X =
[[  5.5  28.8 -14.2  11.7   3.1  -4.4  13.6 -14.8  13.1 -24.9 -33.7  25.0
  -19.9  -4.5  27.5]
 [ -8.2  20.3  -6.5   3.2   4.0   0.8  -7.4   1.4   2.0  -7.6 -15.9  15.8
    1.8  -4.8   8.7]
 [-14.4  21.4  -4.9   7.1  18.0   1.5   6.9  11.7  -7.9  -4.3   0.8   8.7
   -6.0   0.1  21.9]
 [  3.4  -3.9 -13.3  -3.9   0.7   6.9 -10.9  -5.4   3.1   3.9  11.9 -13.0
   -9.4 -16.3   2.0]
 [ -2.1 -13.3   8.3  -5.9  -2.1   6.2  -5.0  14.3  -8.7  -0.2   8.2  -3.6
    5.9   4.7  -5.9]
 [-11.0  33.1 -58.4  12.1   4.5  -3.1  -6.0 -59.0  29.5  -3.9  -8.6  -3.0
  -53.0 -49.8  43.1]
 [ 26.5  -2.1  -5.3   2.7  -9.2  -3.6  17.0 -16.5  14.2 -15.4 -17.1   3.8
  -15.1  -2.2   8.6]
 [  4.8  -4.6  -4.1  -4.3  -9.9  -0.8  -7.7  -9.3   6.8   3.5  -3.5  -2.1
    4.3  -8.4  -6.6]
 [  7.9   7.3 -11.7   9.5  -2.5  -8.6  16.1 -28.1  14.7  -8.7 -13.0   3.2
  -23.6  -3.1  13.0]
 [  3.4  11.9 -19.8   7.4  -1.9  -5.9   5.6 -30.1  16.3  -4.9 -10.9   1.5
  -22.7 -13.9  14.4]
 [ -8.6 -11.2  18.1  -3.0  -0.1   3.1   5.6  23.1 -14.9  -5.4   2.3   6.4
    9.8  17.0  -0.7]]
Rows and columns are counted from 1.
row 1 col 1	5.5
row 5 col 15	-5.9
row 11 col 6	3.1
row 8 col 15	-6.6
row 1 col 11	-33.7
row 4 col 11	11.9
row 9 col 8	-28.1
row 4 col 14	-16.3
row 3 col 15	21.9
row 5 col 7	-5.0
row 11 col 9	-14.9
row 7 col 6	-3.6
row 8 col 12	-2.1
row 1 col 12	25.0
row 9 col 15	13.0
row 10 col 14	-13.9
row 8 col 3	-4.1
row 1 col 2	28.8
row 5 col 12	-3.6
row 8 col 10	3.5
row 1 col 6	-4.4
row 6 col 1	-11.0
row 11 col 2	-11.2
row 6 col 6	-3.1
row 11 col 4	-3.0
row 5 col 9	-8.7
row 6 col 15	43.1
row 6 col 8	-59.0
row 8 col 8	-9.3
row 9 col 7	16.1
row 4 col 2	-3.9
row 2 col 5	4.0
row 4 col 5	0.7

W =
[[-12.4  -7.9  21.9 -33.4 -55.8  -6.0   0.7 -27.8]
 [-23.8  -5.0   4.0   1.6 -55.8   7.9  -8.2   8.9]
 [-18.9  -3.4   3.8  -8.2 -55.8   5.4  -2.7  -1.1]]
Indices start at 1.
(1, 1)	-12.4
(3, 4)	-8.2
(3, 1)	-18.9
(1, 6)	-6.0
(2, 4)	1.6
(2, 2)	-5.0
(1, 5)	-55.8
(3, 8)	-1.1
(3, 7)	-2.7
(3, 5)	-55.8
(3, 3)	3.8
(2, 5)	-55.8
(2, 3)	4.0
(2, 7)	-8.2

a =
[[ -2.1 -11.8 -15.7   4.4  11.4   2.8   4.7 -16.7  -3.4  12.1   6.5]
 [ -6.4 -18.1   2.6  44.2  14.9  -2.8  16.8 -37.1 -18.2  22.3  14.0]
 [-11.0   0.5  15.5 -23.8   9.9 -13.1 -31.4  28.0  12.3 -26.6  11.8]
 [-14.5 -10.3  12.2  -9.7  19.8 -13.4 -19.8   1.2   4.6  -9.3  15.8]
 [ 14.8  15.3   4.7   8.8 -17.6   3.8  14.0   1.2  -8.2   5.0 -10.2]
 [ -3.4   0.5  21.5  28.2  -0.4  -5.9   4.4  -0.3  -8.9  -6.9   5.8]
 [ -4.1  10.5   7.0 -29.3  -2.9  -4.5 -25.5  41.8  15.4 -30.4  -9.0]
 [  8.2  10.2   5.9   1.9  -9.4   7.5   6.6  12.0   2.6  -3.7  -8.4]
 [ 10.3  -1.8 -19.8  17.6  -7.5  14.5  29.6 -24.6 -10.2  24.3 -13.5]]
Rows and columns are counted from 1.
(1, 1) => -2.1
(1, 9) => -3.4
(3, 9) => 12.3
(2, 11) => 14.0
(5, 11) => -10.2
(9, 6) => 14.5
(3, 8) => 28.0
(9, 11) => -13.5
(4, 7) => -19.8
(4, 10) => -9.3
(7, 5) => -2.9
(6, 7) => 4.4
(6, 6) => -5.9
(8, 4) => 1.9
(9, 3) => -19.8
(2, 4) => 44.2
(2, 2) => -18.1
(4, 2) => -10.3
(7, 3) => 7.0
(6, 3) => 21.5
(5, 1) => 14.8
(8, 8) => 12.0
(5, 5) => -17.6
(2, 9) => -18.2
(5, 4) => 8.8
(9, 10) => 24.3
(3, 2) => 0.5
(9, 7) => 29.6
(6, 2) => 0.5
(3, 1) => -11.0
(2, 6) => -2.8
(6, 9) => -8.9
(5, 8) => 1.2

A =
[[ 29.9   3.8  -7.7 -46.3]
 [-25.5  -2.9   8.5  41.8]
 [ 11.9   7.9 -42.5 -32.7]
 [  4.0   1.4  -5.3  -8.1]
 [ 14.7   7.6 -39.7 -36.3]
 [  6.2  -0.3   2.2  -8.6]
 [  6.9   1.2   1.5  -8.6]
 [-10.8  -7.6  36.7  30.5]
 [ 11.7   8.0 -43.4 -32.4]
 [ 14.3   8.0 -39.5 -36.5]
 [ -7.2   1.4 -11.3   4.6]]
Indices start at 1.
(1, 1) -> 29.9
(6, 4) -> -8.6
(3, 3) -> -42.5
(5, 1) -> 14.7
(7, 4) -> -8.6
(4, 3) -> -5.3
(3, 4) -> -32.7
(10, 1) -> 14.3
(3, 2) -> 7.9
(8, 3) -> 36.7
(4, 2) -> 1.4
(5, 3) -> -39.7
(2, 4) -> 41.8
(9, 4) -> -32.4
(7, 2) -> 1.2
(10, 2) -> 8.0
(2, 2) -> -2.9
(10, 4) -> -36.5
(11, 3) -> -11.3
(11, 2) -> 1.4
(10, 3) -> -39.5
(6, 1) -> 6.2
(3, 1) -> 11.9
(8, 4) -> 30.5
(8, 1) -> -10.8
(2, 1) -> -25.5
(9, 2) -> 8.0
(6, 2) -> -0.3
(1, 4) -> -46.3

M = ((4901, 7545, 4058, 7734, 5174, 9179, 4901), (6641, 6301, 6545, 5028, 8407, 5824, 6641), (4901, 6301, 4058, 5028, 3037, 9179, 4901), (4901, 6301, 6545, 5028, 5174, 7873, 4901), (4901, 6301, 4058, 5028, 5174, 9179, 4901), (4901, 6301, 4058, 5028, 4475, 9179, 4901), (4901, 6178, 6210, 5028, 5174, 8593, 4901), (4901, 7545, 4058, 7734, 5174, 9179, 4901), (4901, 6301, 4058, 5028, 3183, 9179, 4901), (4901, 6301, 4058, 5028, 3705, 9179, 4901), (6641, 6301, 6283, 5028, 8407, 6076, 6641))
Indices start at 1.
row 1 col 1: 4901
row 7 col 6: 8593
row 3 col 4: 5028
row 10 col 3: 4058
row 10 col 5: 3705
row 1 col 5: 5174
row 4 col 1: 4901
row 6 col 4: 5028
row 4 col 2: 6301
row 5 col 3: 4058
row 10 col 1: 4901
row 2 col 3: 6545
row 8 col 5: 5174
row 6 col 2: 6301
row 8 col 2: 7545
row 11 col 2: 6301
row 7 col 1: 4901
row 7 col 2: 6178
row 9 col 2: 6301
row 7 col 5: 5174
row 1 col 6: 9179
row 5 col 1: 4901
row 8 col 7: 4901
row 7 col 3: 6210
row 6 col 1: 4901
row 6 col 7: 4901
row 5 col 7: 4901
